[[55 56 88]
 [21 25 -2]]
->
[[56 88]
 [25 -2]]

[[ 26  31  13 -70   3]
 [  6  11  15  12 -49]
 [ 41  26  19 -19   3]
 [-28 -41  -3  14  46]]
->
[[31 13]
 [11 15]]

[[ 31  65  37 -29 -51]
 [-15  11 -57 -82  -7]]
->
[[ 65  37]
 [ 11 -57]]

[[ 65  30 -23 -44  61]
 [-69 -33  28  50 -63]
 [-69 -32  33  50 -62]
 [ 37   5  -3 -52  36]
 [-39  -5   0  52 -36]]
->
[[ 30 -23]
 [-33  28]]

[[ 58  12  36]
 [ 79  -3 -84]]
->
[[ 12  36]
 [ -3 -84]]

[[-76 -30   6]
 [-33  57 -32]
 [-28  56 -31]
 [ 48  29  -8]]
->
[[-30   6]
 [ 57 -32]]
---
[[ -2 -88 -26  -9 -49 -27  11 -58 -11   8  -8]
 [  3  15  -6   5  28   6  10 -11 -13   1 -10]
 [-21 -16   4  -7  35 -24  35  15  40  18  39]
 [  3  12  -4   5   1   4  14  10   2   0   2]
 [  0  -7   1   0   0   0  -5  -3   0   1  -1]
 [  3   2  -2   1  -7   5  -7  -3 -10  -3  -8]]
->
[[ -8  -2 -88 -26  -9 -49 -27  11 -58 -11   8]
 [-10   3  15  -6   5  28   6  10 -11 -13   1]
 [ 39 -21 -16   4  -7  35 -24  35  15  40  18]
 [  2   3  12  -4   5   1   4  14  10   2   0]
 [ -1   0  -7   1   0   0   0  -5  -3   0   1]
 [ -8   3   2  -2   1  -7   5  -7  -3 -10  -3]]

[[-62 -71 -23   3 -36]
 [-11 -30 -17  13 -26]
 [-46  14  30 -57  69]
 [-46  15 -69 -54  40]
 [  2  24 -27  30 -54]]
->
[[-36 -62 -71 -23   3]
 [-26 -11 -30 -17  13]
 [ 69 -46  14  30 -57]
 [ 40 -46  15 -69 -54]
 [-54   2  24 -27  30]]

[[ 23 -34 -16  61   3  18   2]
 [ 53  13  -6 -85  23 -15  22]
 [  4 -23 -17   5  20  47   1]
 [  8  33  12  -7  17  44  18]
 [ -1  -1   3 -57  21 -12 -49]
 [ 34  34 -23 -26  41  10  -4]
 [ 24  -6 -12 -22  -2  -3  10]
 [-16   3   9 -56   8 -31  -9]
 [ 17  -5  23 -75 -25 -26 -16]
 [ 16 -49  18  -5 -30  11 -45]
 [-16  14  -3 -79  49 -22  15]
 [ 51 -40   3   2 -24  30 -11]]
->
[[  2  23 -34 -16  61   3  18]
 [ 22  53  13  -6 -85  23 -15]
 [  1   4 -23 -17   5  20  47]
 [ 18   8  33  12  -7  17  44]
 [-49  -1  -1   3 -57  21 -12]
 [ -4  34  34 -23 -26  41  10]
 [ 10  24  -6 -12 -22  -2  -3]
 [ -9 -16   3   9 -56   8 -31]
 [-16  17  -5  23 -75 -25 -26]
 [-45  16 -49  18  -5 -30  11]
 [ 15 -16  14  -3 -79  49 -22]
 [-11  51 -40   3   2 -24  30]]

[[ 26 -68 -45  25]
 [-20 -17 -16 -56]
 [  4  14  14   5]
 [ 66 -57 -52  82]
 [  2  -6  -3  -1]]
->
[[ 25  26 -68 -45]
 [-56 -20 -17 -16]
 [  5   4  14  14]
 [ 82  66 -57 -52]
 [ -1   2  -6  -3]]

[[  8 -27 -69  20]
 [-10   1   5  -2]]
->
[[ 20   8 -27 -69]
 [ -2 -10   1   5]]

[[ 89  43  36 -42  30]
 [ 78  -7 -32 -32  22]]
->
[[ 30  89  43  36 -42]
 [ 22  78  -7 -32 -32]]

[[ -7  -2  -1  -2  12  -6]
 [ 12 -52 -50 -47  10 -43]
 [ -2 -39 -65 -20 -42  10]
 [-27   4 -26  20 -35  23]]
->
[[ -6  -7  -2  -1  -2  12]
 [-43  12 -52 -50 -47  10]
 [ 10  -2 -39 -65 -20 -42]
 [ 23 -27   4 -26  20 -35]]
